Below are the code and all the weights of a small trained network. Each question names an input and a target symbol and asks about switching units off, where a switched-off unit gives its printed mean instead of its output.

import numpy as np


def w(rows, s, z=0):
    codes = np.array(rows[::2]) - 128.0
    scale = np.full(codes.shape[1], s)
    scale[-1] = z or s
    return codes * scale


def f(y):
    return y / 2 * (1 + np.tanh(0.7978845608 * (y + 0.044715 * y**3)))


def softmax(a):
    e = np.exp(a - a.max(-1, keepdims=True))
    return e / e.sum(-1, keepdims=True)


def log_softmax(a):
    a = a - a.max(-1, keepdims=True)
    return a - np.log(np.exp(a).sum(-1, keepdims=True))


def net(x, mask):
    ids = ['βγδεζηθμξτψω'.index(c) for c in x.split()]
    T = len(ids)
    res = E[ids] + P[:T]
    q, k, v = (res @ M[0].T for M in (Q, K, V))
    z = softmax(np.where(np.tri(T) > 0, q @ k.T / 4**0.5, -1e9)) @ v
    res = res + np.where(mask[0], z, O[0][:, -1]) @ O[0][:, :-1]
    y = f(res @ A[0][:, :-1].T + A[0][:, -1])
    res = res + np.where(mask[1:17], y, B[0][:, -1]) @ B[0][:, :-1]
    return log_softmax(res[-1] @ U[:, :-1].T + U[:, -1])


Q, K, V, O, A, B = {}, {}, {}, {}, {}, {}
E = w([
[139,148,162],'β',
[42,239,251],'γ',
[66,202,145],'δ',
[191,138,134],'ε',
[129,151,156],'ζ',
[144,103,240],'η',
[94,132,223],'θ',
[128,146,180],'μ',
[93,158,183],'ξ',
[159,185,108],'τ',
[110,163,171],'ψ',
[185,108,179],'ω',
],0.015)
P = w([
[171,255,216],'0',
[152,219,101],'1',
[138,221,108],'2',
[174,221,124],'3',
[170,218,124],'4',
[158,210,131],'5',
[196,201,152],'6',
[200,201,156],'7',
[212,206,156],'8',
[199,203,153],'9',
[203,209,142],'10',
[190,189,161],'11',
[217,201,158],'12',
[211,197,159],'13',
],0.0067)
Q[0] = w([
[154,148,143],'H1',
[137,137,116],'H1',
[124,115,71],'H1',
[193,253,219],'H1',
],0.045)
K[0] = w([
[146,184,155],'H1',
[125,137,148],'H1',
[108,105,159],'H1',
[204,253,237],'H1',
],0.032)
V[0] = w([
[206,61,172],'H1',
[248,195,24],'H1',
[92,252,14],'H1',
[174,49,192],'H1',
],0.013)
O[0] = w([
[136,150,209,83],'H1',
[176,245,66,2],'H1',
[139,155,2,119],'H1',
[126,126,208,105],'H1',
],0.017,0.0036)
A[0] = w([
[211,73,113,205],'N1',
[6,115,125,117],'N2',
[137,85,161,54],'N3',
[105,142,122,20],'N4',
[129,150,120,95],'N5',
[98,199,136,157],'N6',
[167,117,201,188],'N7',
[67,106,145,149],'N8',
[255,81,116,44],'N9',
[127,150,78,69],'N10',
[174,208,201,3],'N11',
[41,173,120,139],'N12',
[122,99,162,20],'N13',
[190,179,99,143],'N14',
[167,105,105,45],'N15',
[68,153,155,119],'N16',
],0.0069,0.0056)
B[0] = w([
[135,159,148,171],'N1',
[130,156,110,160],'N2',
[75,102,72,155],'N3',
[122,49,77,117],'N4',
[122,119,126,126],'N5',
[166,154,149,166],'N6',
[122,214,177,250],'N7',
[114,135,107,157],'N8',
[115,81,137,137],'N9',
[58,110,203,153],'N10',
[163,7,51,250],'N11',
[163,98,112,133],'N12',
[87,74,74,148],'N13',
[114,154,79,163],'N14',
[127,92,152,134],'N15',
[161,113,127,154],'N16',
],0.02,0.014)
U = w([
[77,182,109,88],'β',
[165,107,72,100],'γ',
[64,50,144,2],'δ',
[45,147,152,146],'ε',
[97,138,127,138],'ζ',
[103,168,151,150],'η',
[156,50,158,163],'θ',
[101,2,76,80],'μ',
[93,133,132,153],'ξ',
[107,152,132,135],'τ',
[101,154,130,152],'ψ',
[51,96,67,154],'ω',
],0.0062,0.0069)

Each question gives the input, a string of symbols that net reads in full, and the target symbol t.
The units are the heads (4 rows each of Q, K, V and O) and the neurons (one row each of A and B). Each row of codes is followed by its name. A weight is (code - 128) times the scale printed after its matrix; where a second scale follows, it is the last column's (O, A, B and U).
mask holds one flag per unit, heads first, then neurons. A switched-off unit (its flag False) gives its mean, the last column of its rows in O or B, instead of its output. The means were averaged over made-up inputs and are rounded, as every weight is.
A unit's drop is (log p(t) with every unit on - log p(t) with that unit switched off) / (log p(t) with every unit on - log p(t) with every unit switched off).
The circuit of an input: a set's keep is (log p(t) with only the set's units on - log p(t) with every unit switched off) / (log p(t) with every unit on - log p(t) with every unit switched off). Starting from the 12 units with the biggest drops (on a tie, the unit counted first), units are removed one at a time, each time the one whose removal leaves the highest keep (on an exact tie, the one counted first), for as long as the keep stays at least 0.8.
units of the circuit, in order: the units of the circuit, biggest drop first
top k neurons: the k neurons with the biggest drops, biggest first
drop when u is switched off: that unit's drop, to one decimal
input τ η ω ψ, target β: top 3 neurons	(N11, N14, N10)
input ε ε ω ω, target γ: units of the circuit, in order	(H1, N11, N7)
input θ δ τ ω ψ ω ω ω ε μ θ ω ω ε, target ε: top neuron	(N11)
input ω ε ε μ ω ξ ε ψ η θ ω θ β ψ, target θ: units of the circuit, in order	(H1, N11)
input η ε ω δ θ ω η η δ ζ, target δ: top 4 neurons	(N7, N11, N13, N3)
input τ δ δ, target β: top 2 neurons	(N11, N14)
input τ ε ω ω ω γ ω δ ω ω μ, target ω: top 2 neurons	(N11, N7)
input η ε ω ω ε ω δ ω ω ω μ, target δ: top 4 neurons	(N7, N11, N13, N3)
input ω γ ω δ, target ω: top 3 neurons	(N11, N7, N2)
input η δ ξ τ ε ε μ ε ω ψ ω δ, target δ: top 2 neurons	(N7, N11)
input ω μ δ θ ω θ ω θ ζ θ, target θ: drop when N14 is switched off	0.1
input ω ε η γ ε τ ε δ ε θ, target ω: drop when N11 is switched off	1.1
input ε γ ζ ε ε ε δ ζ θ, target ω: drop when H1 is switched off	2.0
